Below is a small trained network, with its code and all its weights. Each question gives an input and a class and asks what happens when units are switched off, that is, made to give their printed mean instead of their output.

import numpy as np


def w(rows, s, z=0):
    codes = np.array(rows[::2]) - 128.0
    scale = np.full(codes.shape[1], s)
    scale[-1] = z or s
    return codes * scale


def norm(h):
    return h / np.sqrt((h * h).mean(-1, keepdims=True) + 1e-5)


def f(y):
    return np.maximum(y, 0)


def log_softmax(a):
    a = a - a.max(-1, keepdims=True)
    return a - np.log(np.exp(a).sum(-1, keepdims=True))


def net(x, mask):
    res = np.array(x, float).reshape(1, 8) / 4 @ E
    u = 0
    for l in range(4):
        y = f(norm(res) @ A[l][:, :-1].T + A[l][:, -1])
        res = res + np.where(mask[u : u + 4], y, B[l][:, -1]) @ B[l][:, :-1]
        u += 4
    return log_softmax(norm(res)[-1] @ U[:, :-1].T + U[:, -1])


A, B = {}, {}
E = w([
[98,200,90,69,177,226,146,139],'x0',
[169,114,64,107,131,124,60,95],'x1',
[162,80,110,166,100,113,169,109],'x2',
[98,165,121,63,119,140,159,16],'x3',
[116,155,136,82,151,37,204,149],'x4',
[86,176,18,196,177,106,86,190],'x5',
[158,108,106,111,149,144,124,165],'x6',
[250,169,61,175,207,108,52,143],'x7',
],0.011)
A[0] = w([
[77,127,123,231,142,78,123,254,104],'0.n0',
[163,75,17,85,160,77,68,65,115],'0.n1',
[89,204,56,10,111,41,210,74,120],'0.n2',
[209,78,196,82,112,136,94,217,2],'0.n3',
],0.0072,0.0062)
B[0] = w([
[162,193,136,164,81,158,136,239,240],'0.n0',
[222,163,111,146,33,144,190,77,197],'0.n1',
[253,103,70,77,60,219,188,66,253],'0.n2',
[122,126,191,148,101,233,202,77,154],'0.n3',
],0.0081,0.0057)
A[1] = w([
[128,27,145,175,96,2,75,109,11],'1.n0',
[12,219,85,35,201,231,133,99,3],'1.n1',
[42,113,122,141,45,185,49,33,142],'1.n2',
[123,71,222,101,175,85,186,25,123],'1.n3',
],0.0077,0.0056)
B[1] = w([
[83,136,137,125,135,211,84,150,166],'1.n0',
[64,185,187,100,161,156,4,193,225],'1.n1',
[138,139,165,64,99,148,85,57,253],'1.n2',
[136,149,132,72,143,57,51,98,251],'1.n3',
],0.012,0.0045)
A[2] = w([
[73,150,127,74,148,49,198,73,94],'2.n0',
[72,78,164,154,119,114,153,179,61],'2.n1',
[94,124,196,124,123,126,168,149,139],'2.n2',
[37,6,102,197,166,89,138,48,2],'2.n3',
],0.012,0.013)
B[2] = w([
[218,58,126,176,6,182,179,34,218],'2.n0',
[70,118,131,190,127,75,123,253,158],'2.n1',
[108,90,149,162,91,158,140,52,253],'2.n2',
[94,147,172,136,129,73,118,152,129],'2.n3',
],0.012,0.0039)
A[3] = w([
[197,42,244,68,176,69,141,193,221],'3.n0',
[191,178,2,170,208,116,76,168,109],'3.n1',
[25,77,230,137,37,133,163,184,110],'3.n2',
[38,243,123,40,156,217,143,182,4],'3.n3',
],0.0084,0.0035)
B[3] = w([
[70,176,174,80,47,127,76,7,221],'3.n0',
[221,126,44,129,115,46,170,225,247],'3.n1',
[112,52,133,165,180,112,212,113,254],'3.n2',
[41,212,167,98,200,116,41,121,255],'3.n3',
],0.012,0.0055)
U = w([
[189,146,14,192,205,74,149,251,81],'0',
[170,74,143,78,51,206,163,26,217],'1',
[24,212,170,31,165,123,8,88,146],'2',
[1,78,193,207,124,83,207,199,3],'3',
],0.016,0.0075)

Each question gives the input, the list of numbers given to net, and the class t.
The units are the neurons (one row each of A and B). Each row of codes is followed by its name. A weight is (code - 128) times the scale printed after its matrix; where a second scale follows, it is the last column's (A, B and U).
mask holds one flag per neuron, layer by layer. A switched-off neuron (its flag False) gives its mean, the last column of its row in B, instead of its output. The means were averaged over made-up inputs and are rounded, as every weight is.
A unit's drop is (log p(t) with every unit on - log p(t) with that unit switched off) / (log p(t) with every unit on - log p(t) with every unit switched off).
The circuit of an input: a set's keep is (log p(t) with only the set's units on - log p(t) with every unit switched off) / (log p(t) with every unit on - log p(t) with every unit switched off). Starting from the 12 units with the biggest drops (on a tie, the unit counted first), units are removed one at a time, each time the one whose removal leaves the highest keep (on an exact tie, the one counted first), for as long as the keep stays at least 0.8.
units of the circuit, in order: the units of the circuit, biggest drop first
k most important neurons: the k neurons with the biggest drops, biggest first
top k neurons in layer l: the k neurons of layer l with the biggest drops, biggest first
drop of u: that unit's drop, to one decimal
input [0,7,-6,3,-5,3,0,5], class 0: units of the circuit, in order => 3.n1
input [-5,-1,-6,-5,4,-1,2,3], class 3: top 3 neurons in layer 3 => 3.n3, 3.n2, 3.n0
input [-4,1,-8,-3,5,-6,7,8], class 1: 2 most important neurons => 3.n0, 3.n3
input [2,6,-8,7,8,4,-8,-7], class 1: top 2 neurons in layer 0 => 0.n2, 0.n0
input [6,-8,6,3,-4,4,-3,3], class 2: 2 most important neurons => 1.n1, 3.n3
input [2,2,-3,8,1,2,-6,6], class 1: 2 most important neurons => 0.n1, 0.n2
input [8,-3,5,6,-8,0,-2,8], class 2: top 2 neurons in layer 3 => 3.n3, 3.n2
input [4,-6,-2,-3,-5,-3,-3,-2], class 2: 2 most important neurons => 1.n1, 0.n0
input [3,6,1,2,-1,0,-2,-6], class 2: top 2 neurons in layer 2 => 2.n0, 2.n2
input [1,8,1,-2,6,3,0,-2], class 0: 2 most important neurons => 1.n2, 2.n0
input [1,-6,2,2,-7,5,2,-5], class 2: 2 most important neurons => 1.n2, 3.n3
input [4,-2,3,-1,-2,2,0,-4], class 2: 2 most important neurons => 1.n1, 3.n3
input [2,3,-5,-2,-4,2,3,2], class 0: drop of 3.n2 => 0.0
input [7,7,-1,4,-2,-6,7,-8], class 2: units of the circuit, in order => 1.n1
input [5,7,-2,1,5,-4,1,8], class 0: drop of 3.n1 => 0.2
input [-8,8,4,-2,-6,-1,7,5], class 0: drop of 2.n0 => 0.2
input [-6,-4,-8,5,5,-3,5,5], class 1: drop of 2.n0 => 0.2
input [3,6,-1,-1,2,-3,-6,5], class 0: top 2 neurons in layer 3 => 3.n1, 3.n0
input [3,8,-4,7,4,3,-6,-6], class 1: top 3 neurons in layer 0 => 0.n2, 0.n0, 0.n1
input [0,2,5,1,-8,7,7,-4], class 0: top neuron in layer 3 => 3.n0
